Each matrix below, up to rounding, moves points onto a flat space through zero. How many dimensions does that space have?
[[ 0.762 -0.203 -0.279  0.020 -0.178 -0.173]
 [-0.203  0.827 -0.238  0.017 -0.152 -0.148]
 [-0.279 -0.238  0.672  0.024 -0.210 -0.203]
 [ 0.020  0.017  0.024  0.998  0.015  0.015]
 [-0.178 -0.152 -0.210  0.015  0.866 -0.130]
 [-0.173 -0.148 -0.203  0.015 -0.130  0.874]]
 | 5

[[ 0.607  0.257  0.114 -0.364  0.050 -0.156]
 [ 0.257  0.459  0.142 -0.057  0.109  0.383]
 [ 0.114  0.142  0.553  0.261  0.354 -0.143]
 [-0.364 -0.057  0.261  0.427  0.187  0.077]
 [ 0.050  0.109  0.354  0.187  0.230 -0.049]
 [-0.156  0.383 -0.143  0.077 -0.049  0.724]]
 | 3

[[ 0.675 -0.420 -0.132 -0.022  0.147 -0.059]
 [-0.420  0.453 -0.217 -0.015  0.140 -0.070]
 [-0.132 -0.217  0.518  0.117 -0.413  0.035]
 [-0.022 -0.015  0.117  0.961  0.149 -0.021]
 [ 0.147  0.140 -0.413  0.149  0.412  0.092]
 [-0.059 -0.070  0.035 -0.021  0.092  0.981]]
 | 4

[[ 0.263  0.173 -0.008  0.105  0.123  0.371]
 [ 0.173  0.113 -0.005  0.069  0.081  0.244]
 [-0.008 -0.005  0.000 -0.003 -0.004 -0.012]
 [ 0.105  0.069 -0.003  0.042  0.049  0.148]
 [ 0.123  0.081 -0.004  0.049  0.057  0.173]
 [ 0.371  0.244 -0.012  0.148  0.173  0.524]]
 | 1

[[ 0.397 -0.071 -0.234 -0.206 -0.050 -0.367]
 [-0.071  0.013  0.042  0.037  0.009  0.065]
 [-0.234  0.042  0.138  0.121  0.030  0.217]
 [-0.206  0.037  0.121  0.107  0.026  0.190]
 [-0.050  0.009  0.030  0.026  0.006  0.047]
 [-0.367  0.065  0.217  0.190  0.047  0.339]]
 | 1

[[ 0.751 -0.166  0.046 -0.327 -0.048  0.219]
 [-0.166  0.834  0.097 -0.115  0.109  0.275]
 [ 0.046  0.097  0.766  0.092 -0.399  0.015]
 [-0.327 -0.115  0.092  0.211 -0.078 -0.179]
 [-0.048  0.109 -0.399 -0.078  0.239  0.049]
 [ 0.219  0.275  0.015 -0.179  0.049  0.198]]
 | 3

[[ 0.296 -0.142  0.237  0.003  0.258 -0.256]
 [-0.142  0.931 -0.014  0.093  0.181  0.044]
 [ 0.237 -0.014  0.824  0.143  0.114  0.236]
 [ 0.003  0.093  0.143  0.785 -0.301 -0.222]
 [ 0.258  0.181  0.114 -0.301  0.488 -0.217]
 [-0.256  0.044  0.236 -0.222 -0.217  0.676]]
 | 4

[[ 0.154  0.082  0.208  0.091 -0.069  0.261]
 [ 0.082  0.930 -0.043 -0.200 -0.120  0.046]
 [ 0.208 -0.043  0.827 -0.174  0.216  0.146]
 [ 0.091 -0.200 -0.174  0.343 -0.208  0.321]
 [-0.069 -0.120  0.216 -0.208  0.204 -0.231]
 [ 0.261  0.046  0.146  0.321 -0.231  0.542]]
 | 3

[[ 0.950  0.095 -0.147  0.102  0.076 -0.027]
 [ 0.095  0.819  0.280 -0.194 -0.144  0.051]
 [-0.147  0.280  0.568  0.300  0.222 -0.079]
 [ 0.102 -0.194  0.300  0.792 -0.154  0.055]
 [ 0.076 -0.144  0.222 -0.154  0.886  0.041]
 [-0.027  0.051 -0.079  0.055  0.041  0.986]]
 | 5

[[ 0.997 -0.024  0.022 -0.030  0.023 -0.027]
 [-0.024  0.821  0.161 -0.221  0.171 -0.205]
 [ 0.022  0.161  0.854  0.200 -0.154  0.185]
 [-0.030 -0.221  0.200  0.726  0.212 -0.254]
 [ 0.023  0.171 -0.154  0.212  0.836  0.196]
 [-0.027 -0.205  0.185 -0.254  0.196  0.765]]
 | 5

[[ 0.650 -0.337  0.008 -0.105  0.031  0.319]
 [-0.337  0.653 -0.124 -0.032  0.014  0.311]
 [ 0.008 -0.124  0.246  0.402 -0.091  0.014]
 [-0.105 -0.032  0.402  0.757  0.057  0.085]
 [ 0.031  0.014 -0.091  0.057  0.986 -0.025]
 [ 0.319  0.311  0.014  0.085 -0.025  0.708]]
 | 4

[[ 0.974 -0.043 -0.098 -0.107 -0.048  0.000]
 [-0.043  0.929 -0.162 -0.178 -0.080  0.000]
 [-0.098 -0.162  0.631 -0.405 -0.181 -0.001]
 [-0.107 -0.178 -0.405  0.555 -0.199 -0.001]
 [-0.048 -0.080 -0.181 -0.199  0.911  0.000]
 [ 0.000  0.000 -0.001 -0.001  0.000  1.000]]
 | 5

[[ 0.067 -0.206  0.004  0.122 -0.065  0.024]
 [-0.206  0.638 -0.012 -0.377  0.202 -0.073]
 [ 0.004 -0.012  0.000  0.007 -0.004  0.001]
 [ 0.122 -0.377  0.007  0.222 -0.119  0.043]
 [-0.065  0.202 -0.004 -0.119  0.064 -0.023]
 [ 0.024 -0.073  0.001  0.043 -0.023  0.008]]
 | 1

[[ 0.386  0.103 -0.204  0.369  0.194  0.104]
 [ 0.103  0.922 -0.096 -0.083  0.007 -0.212]
 [-0.204 -0.096  0.652  0.077  0.150 -0.384]
 [ 0.369 -0.083  0.077  0.771 -0.102 -0.131]
 [ 0.194  0.007  0.150 -0.102  0.913  0.095]
 [ 0.104 -0.212 -0.384 -0.131  0.095  0.356]]
 | 4

[[ 1.000  0.003 -0.010  0.004  0.001 -0.008]
 [ 0.003  0.955  0.151 -0.064 -0.011  0.126]
 [-0.010  0.151  0.490  0.214  0.037 -0.424]
 [ 0.004 -0.064  0.214  0.910 -0.015  0.178]
 [ 0.001 -0.011  0.037 -0.015  0.997  0.031]
 [-0.008  0.126 -0.424  0.178  0.031  0.648]]
 | 5

[[ 0.641  0.167 -0.116  0.375  0.217 -0.028]
 [ 0.167  0.922  0.054 -0.175 -0.101  0.013]
 [-0.116  0.054  0.963  0.121  0.070 -0.009]
 [ 0.375 -0.175  0.121  0.608 -0.227  0.029]
 [ 0.217 -0.101  0.070 -0.227  0.869  0.017]
 [-0.028  0.013 -0.009  0.029  0.017  0.998]]
 | 5

[[ 0.983 -0.090 -0.024  0.072  0.030 -0.041]
 [-0.090  0.519 -0.129  0.388  0.162 -0.218]
 [-0.024 -0.129  0.965  0.105  0.044 -0.059]
 [ 0.072  0.388  0.105  0.686 -0.131  0.176]
 [ 0.030  0.162  0.044 -0.131  0.945  0.074]
 [-0.041 -0.218 -0.059  0.176  0.074  0.901]]
 | 5

[[ 0.026  0.008 -0.092  0.018  0.123  0.031]
 [ 0.008  0.003 -0.031  0.006  0.041  0.010]
 [-0.092 -0.031  0.333 -0.064 -0.443 -0.111]
 [ 0.018  0.006 -0.064  0.012  0.085  0.021]
 [ 0.123  0.041 -0.443  0.085  0.589  0.147]
 [ 0.031  0.010 -0.111  0.021  0.147  0.037]]
 | 1

[[ 0.966  0.073  0.126  0.058  0.079 -0.048]
 [ 0.073  0.843 -0.269 -0.123 -0.169  0.103]
 [ 0.126 -0.269  0.537 -0.211 -0.290  0.177]
 [ 0.058 -0.123 -0.211  0.904 -0.133  0.081]
 [ 0.079 -0.169 -0.290 -0.133  0.818  0.111]
 [-0.048  0.103  0.177  0.081  0.111  0.932]]
 | 5

[[ 0.071  0.083 -0.197  0.114  0.086 -0.022]
 [ 0.083  0.140 -0.190  0.036  0.276 -0.021]
 [-0.197 -0.190  0.576 -0.399 -0.080  0.064]
 [ 0.114  0.036 -0.399  0.394 -0.252 -0.045]
 [ 0.086  0.276 -0.080 -0.252  0.811 -0.009]
 [-0.022 -0.021  0.064 -0.045 -0.009  0.007]]
 | 2

[[ 0.858  0.099 -0.027  0.290  0.056 -0.156]
 [ 0.099  0.768  0.194 -0.267 -0.156 -0.187]
 [-0.027  0.194  0.278 -0.154  0.369 -0.054]
 [ 0.290 -0.267 -0.154  0.237 -0.038  0.019]
 [ 0.056 -0.156  0.369 -0.038  0.792 -0.002]
 [-0.156 -0.187 -0.054  0.019 -0.002  0.067]]
 | 3

[[ 0.576  0.008  0.245  0.064 -0.422  0.043]
 [ 0.008  1.000 -0.005 -0.001  0.008 -0.001]
 [ 0.245 -0.005  0.858 -0.037  0.244 -0.025]
 [ 0.064 -0.001 -0.037  0.990  0.063 -0.007]
 [-0.422  0.008  0.244  0.063  0.580  0.043]
 [ 0.043 -0.001 -0.025 -0.007  0.043  0.996]]
 | 5

[[ 0.087  0.104  0.053  0.120  0.227 -0.010]
 [ 0.104  0.124  0.064  0.143  0.270 -0.012]
 [ 0.053  0.064  0.033  0.074  0.139 -0.006]
 [ 0.120  0.143  0.074  0.166  0.313 -0.013]
 [ 0.227  0.270  0.139  0.313  0.589 -0.025]
 [-0.010 -0.012 -0.006 -0.013 -0.025  0.001]]
 | 1

[[ 0.643 -0.317 -0.028 -0.174  0.118  0.291]
 [-0.317  0.719 -0.024 -0.154  0.104  0.258]
 [-0.028 -0.024  0.998 -0.013  0.009  0.022]
 [-0.174 -0.154 -0.013  0.916  0.057  0.141]
 [ 0.118  0.104  0.009  0.057  0.961 -0.096]
 [ 0.291  0.258  0.022  0.141 -0.096  0.763]]
 | 5

[[ 0.623  0.374  0.103  0.286 -0.039 -0.030]
 [ 0.374  0.574  0.082 -0.299 -0.006 -0.091]
 [ 0.103  0.082  0.338 -0.026  0.166  0.422]
 [ 0.286 -0.299 -0.026  0.779  0.017 -0.011]
 [-0.039 -0.006  0.166  0.017  0.958 -0.104]
 [-0.030 -0.091  0.422 -0.011 -0.104  0.727]]
 | 4

[[ 0.752  0.221 -0.146  0.195  0.127 -0.249]
 [ 0.221  0.674  0.274 -0.307  0.046 -0.001]
 [-0.146  0.274  0.755  0.262 -0.101  0.099]
 [ 0.195 -0.307  0.262  0.710  0.062 -0.031]
 [ 0.127  0.046 -0.101  0.062  0.740  0.400]
 [-0.249 -0.001  0.099 -0.031  0.400  0.369]]
 | 4

[[ 0.073 -0.048 -0.089  0.095 -0.074  0.208]
 [-0.048  0.033  0.082 -0.056  0.039 -0.134]
 [-0.089  0.082  0.882  0.118 -0.238 -0.138]
 [ 0.095 -0.056  0.118  0.192 -0.193  0.303]
 [-0.074  0.039 -0.238 -0.193  0.212 -0.258]
 [ 0.208 -0.134 -0.138  0.303 -0.258  0.608]]
 | 2

[[ 0.325  0.176 -0.023  0.036  0.077 -0.425]
 [ 0.176  0.559  0.302 -0.292  0.189 -0.055]
 [-0.023  0.302  0.515  0.203  0.276  0.201]
 [ 0.036 -0.292  0.203  0.795  0.162 -0.093]
 [ 0.077  0.189  0.276  0.162  0.175 -0.013]
 [-0.425 -0.055  0.201 -0.093 -0.013  0.631]]
 | 3

[[ 0.698  0.196  0.136  0.304  0.157 -0.192]
 [ 0.196  0.783 -0.007 -0.025 -0.301  0.201]
 [ 0.136 -0.007  0.864 -0.294  0.111  0.018]
 [ 0.304 -0.025 -0.294  0.365  0.224  0.048]
 [ 0.157 -0.301  0.111  0.224  0.476  0.268]
 [-0.192  0.201  0.018  0.048  0.268  0.814]]
 | 4

[[ 0.698  0.241 -0.086 -0.137 -0.063  0.350]
 [ 0.241  0.807  0.069  0.110  0.050 -0.279]
 [-0.086  0.069  0.975 -0.039 -0.018  0.100]
 [-0.137  0.110 -0.039  0.938 -0.028  0.159]
 [-0.063  0.050 -0.018 -0.028  0.987  0.072]
 [ 0.350 -0.279  0.100  0.159  0.072  0.595]]
 | 5

[[ 0.141 -0.199  0.177  0.207  0.050  0.069]
 [-0.199  0.282 -0.250 -0.293 -0.070 -0.097]
 [ 0.177 -0.250  0.222  0.260  0.062  0.086]
 [ 0.207 -0.293  0.260  0.304  0.073  0.101]
 [ 0.050 -0.070  0.062  0.073  0.017  0.024]
 [ 0.069 -0.097  0.086  0.101  0.024  0.034]]
 | 1

[[ 0.674 -0.135  0.298 -0.162 -0.219 -0.196]
 [-0.135  0.420  0.353  0.052  0.129  0.285]
 [ 0.298  0.353  0.567 -0.038 -0.018  0.174]
 [-0.162  0.052 -0.038  0.596 -0.429  0.162]
 [-0.219  0.129 -0.018 -0.429  0.514  0.027]
 [-0.196  0.285  0.174  0.162  0.027  0.230]]
 | 3

[[ 0.121  0.023 -0.047  0.145 -0.011 -0.287]
 [ 0.023  0.012  0.062 -0.011  0.009 -0.084]
 [-0.047  0.062  0.673 -0.414  0.107 -0.175]
 [ 0.145 -0.011 -0.414  0.370 -0.070 -0.188]
 [-0.011  0.009  0.107 -0.070  0.017 -0.019]
 [-0.287 -0.084 -0.175 -0.188 -0.019  0.807]]
 | 2

[[ 0.976  0.102  0.054  0.044 -0.022  0.087]
 [ 0.102  0.561 -0.231 -0.188  0.094 -0.372]
 [ 0.054 -0.231  0.879 -0.099  0.050 -0.195]
 [ 0.044 -0.188 -0.099  0.920  0.040 -0.159]
 [-0.022  0.094  0.050  0.040  0.980  0.080]
 [ 0.087 -0.372 -0.195 -0.159  0.080  0.685]]
 | 5

[[ 0.787  0.114 -0.118  0.340  0.137  0.079]
 [ 0.114  0.939  0.063 -0.182 -0.073 -0.042]
 [-0.118  0.063  0.935  0.188  0.076  0.044]
 [ 0.340 -0.182  0.188  0.456 -0.219 -0.126]
 [ 0.137 -0.073  0.076 -0.219  0.912 -0.051]
 [ 0.079 -0.042  0.044 -0.126 -0.051  0.971]]
 | 5

[[ 0.305  0.157  0.152 -0.116 -0.130  0.366]
 [ 0.157  0.444  0.382  0.014  0.271  0.049]
 [ 0.152  0.382  0.611  0.169 -0.152 -0.129]
 [-0.116  0.014  0.169  0.156 -0.099 -0.282]
 [-0.130  0.271 -0.152 -0.099  0.855 -0.027]
 [ 0.366  0.049 -0.129 -0.282 -0.027  0.628]]
 | 3

[[ 0.623 -0.170 -0.119  0.029  0.432 -0.064]
 [-0.170  0.566  0.012  0.286  0.003 -0.368]
 [-0.119  0.012  0.110  0.201 -0.053  0.200]
 [ 0.029  0.286  0.201  0.721  0.176  0.217]
 [ 0.432  0.003 -0.053  0.176  0.342 -0.065]
 [-0.064 -0.368  0.200  0.217 -0.065  0.638]]
 | 3

[[ 0.247  0.159 -0.280 -0.020  0.282  0.049]
 [ 0.159  0.585  0.016 -0.230  0.158 -0.374]
 [-0.280  0.016  0.396 -0.066 -0.329 -0.219]
 [-0.020 -0.230 -0.066  0.099 -0.012  0.178]
 [ 0.282  0.158 -0.329 -0.012  0.324  0.075]
 [ 0.049 -0.374 -0.219  0.178  0.075  0.349]]
 | 2

[[ 0.050  0.017  0.193 -0.009  0.000  0.098]
 [ 0.017  0.006  0.066 -0.003  0.000  0.034]
 [ 0.193  0.066  0.748 -0.035  0.000  0.381]
 [-0.009 -0.003 -0.035  0.002  0.000 -0.018]
 [ 0.000  0.000  0.000  0.000  0.000  0.000]
 [ 0.098  0.034  0.381 -0.018  0.000  0.194]]
 | 1
